After every row comes one of two labels: whether the row has a hidden trait. Each part has its own trait and labels.
In the rows, 128 means zero.
[123 147 141 122 140 131 121 121 134 127 119 123 119 123 110 129 138 165
 131 147 111 183 136 151 127 110 125  66 120 120 127 136 119 149 137 122
 121 129 109 130 160 126 133 106 154 121]	Tj
[130 144 125 168 118 114 152 127 126 128 109 122 130 145 160 132 119 121
 123 128 120 101 129  49 131 140 125 153 122 115 123  98 196 118 133 133
 125 120  88 121  87 118 129  98 131 123]	qr
[127 120 140 123 129 144 121 135 120 125 131 125 138 116 114 139 145 130
 102 122 111 114 121 182  94 120 134  85 112 148 130 116  14 120 134 138
 135 118  80 134 140 127 128 160 177 125]	qr
[125 119 124 144 115 137 124 132 109 126 134 149 123 163 142 146 147  86
 150 129 139 126 124 173 145 111 133  45 134 131 130 108 150 112 131 141
 119 138 115 131 136 116 126 209 148 123]	qr
[138 142 129 119 125 119 119 129 116 133 108 114 118 136 145 121 145   1
 100 138 119 157 127 113 126 109 121  37 120 148 129  97  47 109 142 143
 123 134 111 140 141 129 128 148 125 121]	Tj
[112 146 119 155 124 126 126 119 130 121 114 110 118 128 117 129  92 103
 114 125 132 129 129   1  79 124 151  67 114  94 124 147 255 136 123 126
 145 143 112 126 129 132 132  86 158 127]	Tj
[139  95 139 142 136 132 119 114 119 134 143 120 129 122 109 134 123 121
 112 162 131 142 123 141 143 116 119  98 109 114 124 149  65 132 136 129
 133 128  96 124 150 118 130 142 201 131]	qr
[120 152 128 174 126 121 122 121 116 128 106 143 129 148 139 129 126 149
 115 146 102 158 112 130  74 113 100  98 116 111 130 117 161 132 131 121
 146 136  81 149 167 144 131 104 175 118]	Tj
[138 146 147 169 126 117 122 133 121 141 122 104 128 128 101 130 100  79
 126 174 159 156 161 218 109 115  92  64 117 131 133 120  90 121 129 119
 132 163 109 121 130 118 125 135 140 127]	Tj
[151 129 137 135 135 116 134 122 130 122 122 149 132 116 113 142 146 145
 123 147 109 160 104  85  95 108  97  74 118 126 129 114 129 125 134 122
 111  97 180 131  72 118 131 133 162 133]	qr
[113 148 160 178 136 122 127 118 118 122 122 135 119 135 125  96 147 153
 119 113 148 135 123 194  94  94 109 109 120 150 135 102  67 131 133 114
 102 122 162 146 136 119 127 135 144 124]	qr
[158 149 142 124 129 140 128 123 118 124 125 143 136 148 106 135 127  82
 166 122 121 101 127 128 139 122 163  55 113 133 133 105 141 121 118 125
 137 160  83 141 129 134 132  86 153 127]	Tj

Next part:
[121 140 153 109 111 104 107 171  96 167 181 145 115 224 115 112 138 163]	Ds
[105 140 107 112 121 139 135 145 124 149 157 169 126 113 117 112 115 125]	Ds
[104 139 147 114 105 121 119 167  95 160 176 158 116 183 115 113 129 155]	Ds
[ 87 119 118 142 109 149 111 165 155 109 124 116 153  94 143 132  93 103]	Pf
[127 137 184 112 119  89  99 171  84 167 199 127 104 255 120 116 144 188]	Ds
[100 112  89 107 115 162 160 102 113 164 122 155 134  73 109  97 146 105]	Pf
[ 62 131  89 118 138 153 150 103 163 128 139 183 127  69 117  97 115 108]	Ds
[ 91 112 116 134 122 160 121 161 144 109 118 114 142  86 140 114 112 106]	Pf
[100  96 133 116 151 144 134 125 121 150 121 120 120 137 132 116 167 125]	Pf
[ 99 113 107 109 117 164 140 115 118 147 120 143 136  91 116 101 149 101]	Pf
[ 72 141 107 116 128 145 143 110 155 138 141 180 126  90 115 105 108 107]	Ds
[  5 112  93 130 215 175 178  75 187 113 119 197 124  76 127  92 106 100]	Ds
[110 108 151 121 159 110 127 135 128 141 150 136  99 192 137  85 141 154]	Ds
[106 111 110 107 117 160 140 122 119 154 120 139 134  86 116 110 144  95]	Pf
[ 79 137 129 115 133 135 142 132 131 141 151 158 117 132 122 107 128 130]	Ds
[ 80 141 113 116 128 134 140 122 146 135 155 172 119 116 111 101 123 122]	Ds
[131 104 127 104 171 151 144 105 118 160 119 144 120 114 124  96 174 113]	Pf
[ 88 102 130 164 133 142  96 163 159 103 113  80 150 121 164 120 109 116]	Pf
[ 71 148 126 111 115 143 139 135 129 147 156 180 127 113 113 110 114 119]	Ds
[106 116 121 101 121 168 158  75  97 169 120 164 125 235 111 100 163 107]	Pf
[107 114 108 118 123 166 138 108 113 158 117 154 136  94 116 112 150  99]	Pf
[115 140  73  94  88 198 183  83  87 194 127 228 141  17  87 112 134  74]	Pf
[110 117  95 101 116 178 154  90 109 172 121 173 134  66 105 100 152  96]	Pf
[ 56 133  95 116 137 157 146 105 165 135 141 173 125  82 117  94 110 111]	Ds
[ 86 108 117 149 116 149 114 181 161 101 116 115 150  99 145 124  94 110]	Pf
[ 89 152 122 111 101 135 128 157 102 155 175 170 125 136 111 118 111 131]	Ds
[ 39  98 116 133 219 153 164  70 219 114 122 169 110 115 137  81 132 115]	Ds
[ 77 134 123 114 130 127 135 115 149 134 146 157 116 127 120 105 134 127]	Ds
[107 107  97 107 123 154 145 106 120 162 119 153 133  92 118  89 152 102]	Pf
[105 107 136 121 135 145 127 139 129 117 114 123 129 123 129 123 145 116]	Pf
[ 89 121 116 132 107 163 121 165 152 105 118 127 150  73 133 134  92  98]	Pf
[ 73 160 104 110 101 158 143 120 139 140 147 194 139  61 104 124  93 100]	Ds
[ 52 113  90 126 198 151 157  80 187 114 129 180 118  98 128  89 129 109]	Ds
[ 41 150  77 117 138 183 170  90 166 132 123 218 145  22 107 115  77  82]	Ds
[130  93 122 109 149 146 148  90 113 171 115 145 113 133 124  85 179 116]	Pf
[ 45 128 100 120 170 151 149  88 174 122 132 187 120  85 124  99 112 109]	Ds
[122 120 161 120 138  96 114 171 105 153 186 119 103 231 129  94 144 167]	Ds
[ 78 168 118 106  70 144 120 177  90 164 185 188 140 130  97 132  89 133]	Ds
